Below are the code and all the weights of a small trained network. Each question names an input and a target symbol and asks about switching units off, where a switched-off unit gives its printed mean instead of its output.

import numpy as np


def w(rows, s, z=0):
    codes = np.array(rows[::2]) - 128.0
    scale = np.full(codes.shape[1], s)
    scale[-1] = z or s
    return codes * scale


def norm(h):
    return h / np.sqrt((h * h).mean(-1, keepdims=True) + 1e-5)


def f(y):
    return np.maximum(y, 0)


def softmax(a):
    e = np.exp(a - a.max(-1, keepdims=True))
    return e / e.sum(-1, keepdims=True)


def log_softmax(a):
    a = a - a.max(-1, keepdims=True)
    return a - np.log(np.exp(a).sum(-1, keepdims=True))


def net(x, mask):
    ids = ['ΔΛΞαβγεζπστψω'.index(c) for c in x.split()]
    T = len(ids)
    res = E[ids] + P[:T]
    q, k, v = (norm(res) @ M[0].T for M in (Q, K, V))
    z = softmax(np.where(np.tri(T) > 0, q @ k.T / 2**0.5, -1e9)) @ v
    res = res + np.where(mask[0], z, O[0][:, -1]) @ O[0][:, :-1]
    y = f(norm(res) @ A[0][:, :-1].T + A[0][:, -1])
    res = res + np.where(mask[1:9], y, B[0][:, -1]) @ B[0][:, :-1]
    return log_softmax(norm(res)[-1] @ U[:, :-1].T + U[:, -1])


Q, K, V, O, A, B = {}, {}, {}, {}, {}, {}
E = w([
[89,137,107,218,177,114],'Δ',
[139,167,204,161,184,104],'Λ',
[176,135,108,99,177,126],'Ξ',
[195,117,102,153,150,149],'α',
[152,149,125,101,32,77],'β',
[10,162,135,84,178,158],'γ',
[156,157,103,89,155,147],'ε',
[88,105,43,151,69,108],'ζ',
[185,133,98,146,147,154],'π',
[204,104,116,175,119,161],'σ',
[122,203,211,142,36,139],'τ',
[188,135,100,141,148,147],'ψ',
[199,113,101,155,145,152],'ω',
],0.012)
P = w([
[130,254,30,154,161,214],'0',
[161,117,104,74,150,176],'1',
[146,187,75,165,131,147],'2',
[135,106,117,78,141,172],'3',
[161,148,96,161,130,116],'4',
[120,93,127,89,128,170],'5',
[149,142,103,143,147,93],'6',
[102,90,134,86,125,165],'7',
[144,119,120,141,143,71],'8',
[80,85,145,90,112,157],'9',
[115,91,133,138,150,59],'10',
[80,88,161,92,100,158],'11',
[132,107,132,156,204,32],'12',
],0.012)
Q[0] = w([
[159,2,126,11,70,246],'H1',
[207,55,122,80,161,171],'H1',
],0.0097)
K[0] = w([
[1,82,200,142,74,23],'H1',
[74,92,179,157,153,24],'H1',
],0.0081)
V[0] = w([
[151,202,254,142,165,158],'H1',
[162,185,177,23,11,103],'H1',
],0.005)
O[0] = w([
[115,172,251,163,145,139,131],'H1',
[193,65,159,114,99,143,7],'H1',
],0.011,0.0021)
A[0] = w([
[118,169,102,209,130,53,255],'N1',
[109,166,107,248,138,156,125],'N2',
[183,104,155,77,119,125,137],'N3',
[122,110,169,103,157,172,90],'N4',
[121,199,113,91,129,108,108],'N5',
[128,195,181,185,177,109,150],'N6',
[157,77,158,86,122,140,72],'N7',
[124,138,209,112,124,154,103],'N8',
],0.013,0.0041)
B[0] = w([
[99,175,99,198,176,1,245],'N1',
[12,204,122,117,54,40,212],'N2',
[120,148,197,143,96,52,151],'N3',
[76,73,114,162,182,148,153],'N4',
[81,148,168,224,44,63,167],'N5',
[151,45,20,128,72,20,215],'N6',
[55,171,178,99,86,115,145],'N7',
[197,98,75,230,156,179,159],'N8',
],0.0063,0.012)
U = w([
[70,255,111,155,96,87,156],'Δ',
[155,64,108,231,135,69,95],'Λ',
[155,136,180,72,188,47,112],'Ξ',
[163,130,134,103,164,105,92],'α',
[157,83,189,32,41,85,161],'β',
[57,142,162,115,175,207,218],'γ',
[123,159,166,100,106,134,77],'ε',
[132,95,28,45,54,156,109],'ζ',
[148,156,125,123,137,158,85],'π',
[167,155,140,124,98,148,103],'σ',
[158,161,239,183,111,176,255],'τ',
[161,156,131,118,133,150,106],'ψ',
[165,153,121,118,120,148,88],'ω',
],0.0083,0.0041)

Each question gives the input, a string of symbols that net reads in full, and the target symbol t.
The units are the heads (2 rows each of Q, K, V and O) and the neurons (one row each of A and B). Each row of codes is followed by its name. A weight is (code - 128) times the scale printed after its matrix; where a second scale follows, it is the last column's (O, A, B and U).
mask holds one flag per unit, heads first, then neurons. A switched-off unit (its flag False) gives its mean, the last column of its rows in O or B, instead of its output. The means were averaged over made-up inputs and are rounded, as every weight is.
A unit's drop is (log p(t) with every unit on - log p(t) with that unit switched off) / (log p(t) with every unit on - log p(t) with every unit switched off).
The circuit of an input: a set's keep is (log p(t) with only the set's units on - log p(t) with every unit switched off) / (log p(t) with every unit on - log p(t) with every unit switched off). Starting from all 9 units, units are removed one at a time, each time the one whose removal leaves the highest keep (on an exact tie, the one counted first), for as long as the keep stays at least 0.8.
units of the circuit, in order: the units of the circuit, biggest drop first
most important unit: the unit with the biggest drop
k most important neurons: the k neurons with the biggest drops, biggest first
drop when u is switched off: that unit's drop, to one decimal
input σ Λ Λ ζ Λ ω π ε, target Λ: units of the circuit, in order => (H1; N8; N2)
input ζ α β π Ξ Ξ Δ ε τ ω, target τ: units of the circuit, in order => (H1; N6)
input ζ ε τ γ ε ψ, target γ: 2 most important neurons => (N6; N1)
input α Ξ ω Ξ τ Ξ Ξ Δ ζ π, target ζ: units of the circuit, in order => (H1; N1)
input ψ ζ β Ξ α γ, target γ: units of the circuit, in order => (N6; N1; N2)
input Δ γ π γ, target γ: units of the circuit, in order => (N1; N6; N2)
input Λ Ξ β ε, target β: units of the circuit, in order => (H1; N3; N1)
input Λ ψ Δ γ ζ σ ψ Ξ Δ ζ, target ζ: units of the circuit, in order => (H1; N1; N2)
input α γ ζ σ, target ζ: 2 most important neurons => (N1; N8)
input τ ψ Ξ ψ, target τ: units of the circuit, in order => (H1; N6; N1)
input ε ε ψ Ξ β Ξ Ξ ψ τ ψ, target τ: units of the circuit, in order => (H1; N6)
input α ε Δ Ξ Ξ ω, target Δ: units of the circuit, in order => (H1; N6)
input Δ τ Ξ Δ Ξ Λ ζ ε, target ζ: units of the circuit, in order => (N1; N2)
input Ξ ε Δ π Ξ τ γ σ, target γ: most important unit => N6
input Ξ Δ Λ ε, target Λ: 2 most important neurons => (N6; N2)
input Δ ψ Δ ε ψ Λ, target Λ: units of the circuit, in order => (N8; N2)
input Δ ε γ ψ ω τ ζ ω ζ Λ ψ Ξ, target Λ: 2 most important neurons => (N8; N6)
input ω ψ σ Ξ, target Ξ: 2 most important neurons => (N2; N3)
input σ τ α Ξ ψ ψ ω τ, target τ: most important neuron => (N8)
input ω Λ Δ ζ, target ζ: most important unit => N1
input α τ Δ σ, target Δ: 2 most important neurons => (N6; N2)
input Ξ Λ β σ σ Λ, target Λ: 2 most important neurons => (N6; N8)
input ψ Δ Ξ Λ π α ψ τ ψ Δ γ ψ, target γ: 3 most important neurons => (N6; N1; N2)
input ζ ε β Ξ, target β: 3 most important neurons => (N1; N3; N7)
input Ξ ψ σ α Λ ζ β σ, target β: drop when N3 is switched off => 0.2
input Δ ζ Ξ α, target ζ: drop when N1 is switched off => 0.4
input σ Ξ ω Ξ, target Ξ: drop when N2 is switched off => 0.9
input Δ π Λ τ Δ Ξ ω γ ζ ε, target ζ: drop when N1 is switched off => 0.3
